Each row was made from one small tree. The marks that hang from a mark follow it in brackets, in alphabetical order. Every link used is in the known rows. Write each row's tree.
Known rows:
guzude[duge nugim vavaz]: [  79 -146  180  112   17   69  146   14  350  -81 -111   31 -172   85
  -35   40    7  -19   -5  164  -24   39  -69   48 -133  -40   37 -239
   27  -55  -18 -294   -3   24 -204   11  -78 -192  -58   25  -19   92
   61 -132  -40  -43  -12 -120  273  -65]
zakaz[kuliku[kozo] vavaz]: [ 120  -75  200   90   60   39  -39   71   15  -19  -19  -26 -137   51
  -28  -15  -43   83  -28  245  -61  -38  -73   10 -116  -13 -152  -89
   48   24  -30   13  -96   37  -66 -117 -142 -223  -19  -23   -3   90
   77 -120  -91  -53  -15  -87  -82  -90]
nugim[guzude[duge favalof[zusu] tuvam] kuliku[zakaz]]: [  58  -54  218   60   34   34  -48   35  574  -74   -6  -85  -20   29
 -117   24   10  -95  265  191  -22  -11  -20  124 -222  -13  -15 -252
  -28  -23  -31 -320   29   27 -202  104    4 -199  -39   44    0   84
   97 -111   22 -192  -29 -128  287   33]
zusu[kozo[bekiv[vavaz]]]: [  66  -24  193   49   97   38   79   48   48  -80  -14  123 -165   20
  -22   20   -2  -11 -106  189  -14   65  -85   60 -168   28   13 -143
   30   60    7 -177 -105   21 -154  -77 -117 -191  -23   19   55  226
   -2 -105  -81  -49    4  -86  -22  -88]
kuliku[kozo zakaz[vavaz[guzude[duge nugim tuvam]]]]: [ 107 -156  191  147   53    3   10   30  409  -15 -146  -63 -158   97
    3  -29   -7  -20  164  215  -49  -21  -21   72 -139  -47  -30 -174
   33  -27  -19 -296  -25   42 -138   63 -103 -216  -66   14  -53   81
  121 -131    1 -148  -51 -123  180  -56]
bekiv[vavaz zusu[kozo[tuvam[kuliku]]]]: [  75  -93  220   22  106   23  214   53   40 -100   24   95 -142   36
  -18  -11  -15  -67    4  235  -30   75 -109   82 -209    0  -11 -111
   -9   68   31 -315 -124   70 -146  -40 -108 -200  -42  100   17  263
   -6 -103  -83  -43    3  -81    7  -18]
vavaz[guzude[duge[nugim[kuliku[kozo]]]]]: [  73 -192  202   78   94   45  -40   24  109  -96  -54  -50  -40   11
  -32   -4   91  -67  -20  206  -60   28  -21   68 -190   38   27 -121
   27   -5   14 -201  -17   20  -46   35  -71 -223  -16   33  -26  105
  159 -115   -7  -82  -52 -102  155   46]
favalof[guzude[tuvam] kozo[bekiv] kuliku zusu]: [   6 -106  252    5   89  199   18   68   58  -61  -76  -41 -288  -17
 -104    9  -26  -31  107  265   35  108 -121   25 -230   61 -251 -220
  -73   67 -142 -174  -11   21  -82  -20  -54 -269   69   93   78    7
  -48  -33  -90 -403  -19 -162  174 -110]
zakaz[kuliku[kozo[bekiv[zusu] vavaz]]]: [  76  -63  192   60   75   68   87  103   71  -65    1  -41 -180   27
  -25   -1   30   44   -5  228  -97  -14 -136   89 -191   45 -143  -37
   24   88  -81 -191  -78   45  -57  -67 -126 -180  -26   48   46  210
   65  -69  -86 -164   -5 -102    2  -70]
zusu[kozo[bekiv[kuliku] vavaz]]: [  30  -25  181   56   78   70  120   75  -15 -118  -14   96 -206   19
  -33   28   17   -6 -140  180  -49   62 -126   73 -211   73  -14 -126
   -8   80  -48 -253  -64   28 -159  -28 -109 -186  -46   44   91  259
    6  -99  -94 -139    6  -87    2  -81]
kozo[bekiv tuvam[guzude[nugim[kuliku[zakaz]] vavaz]]]: [ 115 -214  217  103   16   65   28   87  482 -116  -18   48 -204   52
  -37   47    1 -119  107  176   20   40 -101  116 -245    4  -62 -176
  -46   24  -65 -369  -66   59 -135   59 -107 -237  -60   -5  122  173
    4  -66  -53  -88  -68 -108  200  -55]
favalof[guzude[nugim] kuliku zakaz]: [  64 -159  209   31   54  153   68   59   20 -104  -80   15 -256   -2
  -48   19  -42   27  107  224    4  145  -93   35 -196   24 -166 -232
  -63    9 -103 -117  -28    1 -109  -38  -99 -295   45   57   70   88
   26  -94  -85 -270  -24 -155  198  -97]
guzude[duge favalof nugim]: [  45 -158  167  103   51   51  180   11  262 -103  -99  -29 -105   61
  -51   25   26   -1   -1  188  -25   88  -70   51 -157  -18   69 -233
   26  -22   -5 -247   28   23 -214   44  -63 -136  -75   35  -51  133
   79 -145  -39  -94   -7 -116  231  -48]
zusu[kozo nugim[duge guzude kuliku]]: [  93   35  190   45  106   50 -129    5   88  -62   51  146    8  -11
 -122   24  -37 -184  -72  151  -31   19  -26   82 -123   71  -67 -175
   -5  -33   29 -138   29   37 -110   35  -99 -279  -45  -16   73  212
  116  -61   -7  -82  -44  -70  -22    4]
tuvam[guzude kuliku[kozo]]: [  71 -194  217   60   23   46   20   74  -61  -80    9   43 -127   32
   16   -5   20  -62   37  235   23   58  -85   48 -161    8  -95  -63
  -18   31   -4 -148 -151   39  -42  -44 -107 -177  -32    9  -10  146
    8  -91  -37 -114  -46 -103  107   25]
guzude[favalof[kozo[tuvam[kuliku] vavaz] zakaz] nugim]: [  23 -170  201   44   76  132  108   96  107 -168 -103  -81 -272   36
  -50    0  -16   -6  110  215   22  149 -123   32 -245   56 -157 -164
  -65   71  -77 -290  -16   57 -192   50  -38 -201  -36   71   72  199
  -29  -73  -86 -290  -32 -114  183 -214]
kozo[tuvam[guzude[favalof]]]: [  50 -201  211   71   20   67  180   62  210 -107   17   39 -158   13
  -76   24  -24  -56   34  211   54  138  -88   67 -181  -27  -86 -145
  -12   41   -8 -165  -93   57 -132  -10  -63 -147  -86   22    7   97
  -12 -101  -92  -59  -14 -102   79  -48]
nugim[duge[guzude] kuliku[zakaz]]: [ 107  -53  205   54   17   11 -110   74  318  -61   62  110   10  -13
  -62   21   -1  -55   44  196  -66   40  -20   64 -130    2  -35 -209
   -3   -4   57 -157  -27   10   15    9  -50 -251    5  -67    3  101
  115  -94  -21  -25  -17 -124   10  -31]
kozo[bekiv[vavaz] tuvam[guzude] zusu[nugim[duge]]]: [  90 -142  228   50  118   85  109   82  343  -80  -24  143 -189   -9
  -80   25  -38 -160  -20  177  -19  124 -108   97 -152   16 -156  -53
   37   86  -36 -309  -64   78  -48   24 -111 -191  -99   83   97  215
   -2   -4  -93 -137  -56 -104   96 -195]
vavaz[guzude[duge tuvam[kuliku]]]: [  35 -147  206   87   47   21  142   28  273  -52  -78   28 -136   62
  -55    6   45 -101   77  241   25   70  -50   58 -171   18   53 -115
   32  -36    3 -229  -62   32 -136   49  -60 -157  -86   55   -2   78
   42 -101   -6 -120  -46 -150  277  -36]
kuliku[zakaz[vavaz[guzude[tuvam[favalof]]]]]: [  86 -145  208   51   69  -16   15   52  180  -27  -34   47 -170   51
  -64  -20  -54  -26  143  222    8   33  -14   55 -144  -11  -25 -129
   11   -9   21  -78 -124   42 -124   46 -102 -237  -75  -72   40   55
   36  -85  -33   -7  -10 -126  128 -129]
kuliku[kozo[bekiv] zakaz[vavaz]]: [ 105  -24  203   79   58   37 -133  103  151  -31  -59   21 -163   21
   17   -9  -30   56   13  206  -63  -44  -59   62 -122   -3  -81  -77
    8   45  -27 -133 -122   24  -50  -60 -124 -201    3  -60   37  126
   13  -99  -53 -105  -20  -96  -66  -80]
tuvam[favalof[guzude zakaz zusu[kozo]] kuliku]: [  17 -145  240  -31  110   92   12   65 -218 -139    3   50 -207  -29
  -52    1  -25  -36  186  216   27   92  -71   23 -199   45 -108 -138
  -71   51  -41  -47  -44   32 -162   -8  -81 -270   13   31   53  189
  -36  -53  -36 -275  -29 -137  119  -52]
guzude[nugim tuvam vavaz]: [  93 -129  175   86    0   48  185   16  310  -67 -112   82 -226   87
  -50   38  -35  -31   28  176   15   74  -66   39 -151  -33  -68 -280
   -9  -52  -55 -296   -3   45 -244  -12  -65 -216  -57    7    0   69
   65 -121  -55  -65    4 -122  248  -75]
tuvam[favalof kuliku vavaz[guzude[nugim]]]: [  42 -335  220   52  109  -11   26   42  -84  -84  -35   29 -144   83
  -29   -3   41 -109  101  218   55  141  -91   31 -194   82  114  -84
  -25  -30   20 -174 -151   51 -122   92 -155 -238  -73   16   99  202
   15  -50  -24  -36  -45 -112  338 -163]
kozo[bekiv vavaz zusu]: [  33   -3  200   52   83   64   44  107  216  -80 -102   52 -224  -17
  -69   35    9  -18  -83  172  -29   66  -99   35 -151   48  -87  -60
   24   58  -79 -211  -34   38  -39  -57  -83 -130  -43   72  120  157
    4  -40  -88 -157   -6 -131   98 -182]
kuliku[kozo[bekiv tuvam[favalof] vavaz] zakaz]: [  79  -98  211   35   58   48  -84  121  157 -107  -25   17 -242   18
  -16    9  -25  -36  134  155  -25   12 -108  100 -205   43 -176  -24
  -48  100  -53 -241 -115   69  -76   -8 -106 -195  -85  -49  124  223
   -1  -36  -87 -168  -37  -82   34 -145]
duge[guzude[favalof[zakaz[kuliku]] vavaz] nugim]: [  88 -255  200   62   74  120  153   66  142 -151    6   15 -140   22
  -17   40    9  130   32  186  -57  123  -45   58 -169  -18    2 -305
   41   15  -39 -116  -12   15 -199  -15  -27 -239  -16  -14  -68  121
  127 -152  -66  -83   18 -141   34 -165]
bekiv[zusu[kozo[vavaz[guzude]] nugim]]: [  44  -86  180   32  150   67  158   33  -52  -80  -20   67 -137    0
  -74  -17   -1  -81  -89  178  -51   75  -71   87 -120   69   45 -141
   38   28   13 -152  -35   59 -120   -8 -122 -215  -36   63   19  217
   88  -61  -38 -112    6 -100  -15  -31]
kuliku[kozo[tuvam] zakaz[vavaz[guzude[duge nugim]]]]: [ 109 -167  211  151   77   24  -47   49  436  -33 -128  -78 -162   71
    3  -29  -26  -34  148  208  -46  -26  -46   66 -143  -40  -59 -106
   18    5  -12 -276  -51   57  -72   35 -121 -229  -60   28    3  103
   74 -114  -38 -126  -68 -104   73  -77]
bekiv[kuliku[kozo[zusu] zakaz] vavaz[guzude[tuvam]]]: [  80  -92  220   44   91  -25   14   74  333  -44  -58  -27 -147   51
   18  -38  -19    9  157  223  -59   30  -55  126 -209  -21  -85 -123
   -6   72   -5 -357 -108   54 -100   38  -90 -219   15   72   -2  170
   86  -99  -32 -168  -15  -95  218  -27]
nugim[duge[guzude[tuvam[favalof]]]]: [  75 -146  195   47   23   17  104   26  177  -73   31  180 -104   28
  -87   26  -31  -75   49  190   -6  106  -40   39 -128  -11 -119 -190
    3   -6   30 -162  -17   33 -101   28  -38 -216 -111  -46  -36   86
  101  -78  -55  -36    8 -137   83 -126]
guzude[tuvam[favalof kuliku[kozo zakaz[vavaz]]]]: [ 113 -145  211   39   52  -13  -53   85   -3  -62  -34   31 -162   79
   12  -29  -43  -11  171  222  -27  -16  -46   64 -169   -9  -89  -98
  -28   17    1 -172 -131   59 -141   31 -112 -218  -80  -68   -4  163
   38  -92  -22 -103  -29  -98  114  -86]
bekiv[zusu[nugim[guzude]]]: [  74  -51  189   19  108   92   71   19  158  -59   21   97  -77   -1
  -94    6  -56  -63  -53  201  -43   30  -72   95 -113   31  -49 -140
   -2  -10  -17 -173  -65   34  -94  -41  -98 -212  -25   45   37  138
   95  -75  -42  -71   12 -105   50   15]
zusu[kozo[tuvam] nugim]: [  76  -64  195   31  107   82   84   24  -15  -89  -32  127 -161    2
  -81   20  -69  -80 -109  170    5   63  -76   44 -115   33  -84 -169
   16   20   -6 -125   -4   75 -164  -95 -101 -200  -74   -1   38  171
   62  -81  -83 -125  -16  -71 -118  -23]
nugim[duge kuliku[kozo zakaz]]: [ 115    8  203   39    6   -7 -203   77  165  -34   19   13  -14   -3
  -33   -2    1  -61  102  193  -72  -23  -21   80 -144   -1 -133 -128
  -28    6   43 -171  -40   29  -16   17  -71 -256   28  -98   12  120
   83  -87   -3  -87  -37  -75   62   49]
vavaz[guzude[duge favalof]]: [  16 -139  192   98   68   35  118   24  279  -71  -54  -42  -74   31
  -68    8   40  -22   19  202    5   88  -39   72 -142    0  113 -150
   47  -17   39 -125  -40   16 -143   62  -58 -142  -52   29  -35   80
   41 -123  -20  -61  -14 -127  194  -37]
zakaz[kuliku[kozo[tuvam zusu]]]: [  86  -61  231   63   80   37  -24   83  168  -44  -54  -48 -165   10
  -49    5  -43    9   42  227  -26  -10  -93   29 -151  -17 -269  -39
   25   61  -63 -136  -13   83  -29 -115  -99 -173  -42   46   46  117
   74  -65  -99 -189  -35  -88  -37  -62]

Which tree is each row?
[  83 -297  201  144   11   72  195   37  518 -159  -32  -27 -141   93
  -79   44   31 -120   79  164   18   90  -94  118 -244  -39   29 -237
  -10  -15  -22 -390   12   62 -248  137  -69 -180 -126   80  -16  166
   57 -117  -47  -57  -56 -103  325  -41] -> kozo[tuvam[guzude[duge favalof nugim[kuliku] vavaz]]]
[  67 -164  210   67    3   89  155   90  230  -99    2   77 -240   11
  -83   27  -23  -84   18  197   31  119 -111   46 -176    0 -168  -97
  -12   53  -46 -197 -125   59  -57  -71  -81 -175  -93   47   82  103
   -8  -71 -123  -67  -23 -109   81 -123] -> kozo[tuvam[guzude] vavaz]
[  47  -85  209   53   51   79  121   72  210 -101  -17   89 -208   13
  -53   34  -25  -18  -78  222  -14   61 -137   71 -224   43 -102  -77
  -32   73  -62 -261  -87   39 -113  -48  -88 -183  -48   37  109  146
  -23  -90 -123 -108  -11  -98   39  -51] -> kozo[bekiv[kuliku] tuvam]
[  63 -162  215   31   39   16    5   33  145  -59   32  108 -161   68
 -109   27  -34  -89  121  186   62   93  -66   77 -183   22  -71 -134
  -38  -40  -13 -212 -141   48 -176   33  -89 -218 -116    0   84  120
   59  -61  -53  -29   -1  -92  270 -141] -> nugim[guzude[tuvam[favalof vavaz]]]
[  -3 -127  245   11  108   89    6   36 -138  -79  -39  -95 -133  -33
  -51    4    0  -25  177  201   29  108  -35   51 -189   40  -41 -206
   -7   31  -18  -43   -9   15 -180   22  -35 -273   61   41    1   91
  -23  -93  -20 -289  -11 -141   47  -27] -> vavaz[guzude[favalof[kuliku zakaz zusu[kozo]]]]
[  64 -158  190   95   33   68  114   51  306 -114   -2   83 -107   45
  -38   34  -17   45  -37  156   -7  105  -55   66 -120  -28   75 -281
   14  -11   18 -151  -43   21 -171   -3  -48 -181  -26    7  -72  107
   60 -137  -59   -3   30 -130   61 -105] -> duge[guzude[favalof vavaz]]
[  92 -262  184   86   33   41  179   10  276 -119  -45  140 -197  100
  -47   36  -38  -34   51  157   15   97  -67   47 -161  -21  -35 -292
  -12  -33  -27 -265   -3   44 -226   30  -69 -229 -111    2  -35  123
  119 -105  -59  -32    9 -143  204 -144] -> duge[guzude[nugim tuvam[favalof] vavaz]]
[ 123 -262  224   23   96   40 -105   75   85 -160   46   52  -65   -1
  -12    1    1  -41   81  181  -64   38  -42   80 -219   23 -103 -167
  -46   63    9 -227  -45   57  -22   -1  -65 -261  -53  -49    0  178
  177  -88  -58  -76  -32  -90  -43  -30] -> duge[guzude nugim[kuliku[kozo[tuvam[favalof]] zakaz]]]
[  45 -295  235   66   53  136  176   70  151 -121  -59  -93 -231   25
  -74   26   -8 -112  189  194   26  170 -141   45 -248   22 -156 -223
  -52   64 -116 -288  -28   66 -141   32  -66 -239  -53  129   60  125
  -23  -69 -109 -256  -35 -140  206 -160] -> kozo[tuvam[guzude[favalof[kuliku zusu] nugim]] vavaz]
[  -2 -161  230   55  111   76   38   62   98  -90  -41  -68 -147   20
  -66  -20   -3  -62   45  257   71  124  -86   37 -201   56  -42  -99
  -34   45   15 -144  -84   58  -94   59  -60 -186  -10   40   50  106
  -58  -67  -55 -160  -36 -109  100 -101] -> vavaz[guzude[favalof[kozo[tuvam[kuliku]]]]]
[  87   36  203   60   26   28 -132   36  295  -38   51   96   -8  -10
 -121   31  -18 -137   15  192  -15   26  -32   61 -153   33 -121 -123
  -29  -35   15 -149  -40   10  -27   25  -66 -261  -16  -15   99   96
   64  -74  -30   -9  -32 -100  106  -24] -> nugim[duge guzude kuliku]
[  44 -115  174   80   91   16  274   11  135  -68  -82   39 -194   51
  -59   -8   15  -90   29  203  -19   96  -71   68 -186   21  -27 -204
    7    9  -31 -334   11   63 -184   36  -91 -209  -69   99    2  185
  100  -93  -38 -138    6 -123  124  -36] -> bekiv[zusu[kozo[vavaz[guzude[nugim tuvam]]]]]
[  27 -139  232   14  116  102   51   92  -69 -171   -1  122 -289  -15
  -46   21  -28  -62   99  204   51  112 -114   75 -246   69 -131  -51
  -77   85  -66 -148  -68   54 -168   19 -114 -227  -74   32  139  276
  -70  -34  -79 -263  -56 -120   39 -122] -> zusu[kozo[bekiv tuvam[favalof[guzude zakaz] kuliku]]]
[  73  -89  227   83  152   12  -52   85  216  -28  -51  -59 -150   26
   -7  -15   19   16   27  231  -40   10  -90   71 -175   39 -100    0
   67   89  -45 -127 -101   45  -18  -45 -150 -197    6   78   80  196
   51  -52  -65 -151  -47 -110   62 -142] -> zakaz[kuliku[kozo[bekiv[vavaz[guzude]] zusu]]]
[  46  -81  236   -2   74  164  -85   91   -4  -55  -22  -40 -208  -17
  -53  -14  -47   42   95  259    4   93  -82   41 -174   17 -162 -232
  -74   43  -38  -83  -93   11   -5  -28  -91 -282  100  -15   61   32
  -18  -71  -72 -261   -9 -123  113  -74] -> favalof[guzude kozo kuliku[zakaz]]
[  82  -53  207   32  -11   53    3   29  327  -66   13  135 -192   39
  -98   44  -73  -94  222  143   28   60  -17  101 -157  -29 -211 -165
  -44  -49  -17 -231  -49   27 -225  101  -19 -284  -87  -58   56   87
   20  -65  -20  -74  -11 -120  264 -144] -> nugim[duge guzude[tuvam[favalof[zakaz]] vavaz]]
[  80   32  195   80  104   96  -65   17  206  -52   -6  183 -118   15
  -68   49  -48 -148  -68  108  -15   23  -52  107  -95   46  -36 -178
    9  -27  -15 -228   -5   39 -177   54 -105 -263  -58  -25   89  226
   20  -51  -12 -106  -34  -85   -7 -104] -> zusu[kozo[bekiv] nugim[duge guzude[vavaz]]]
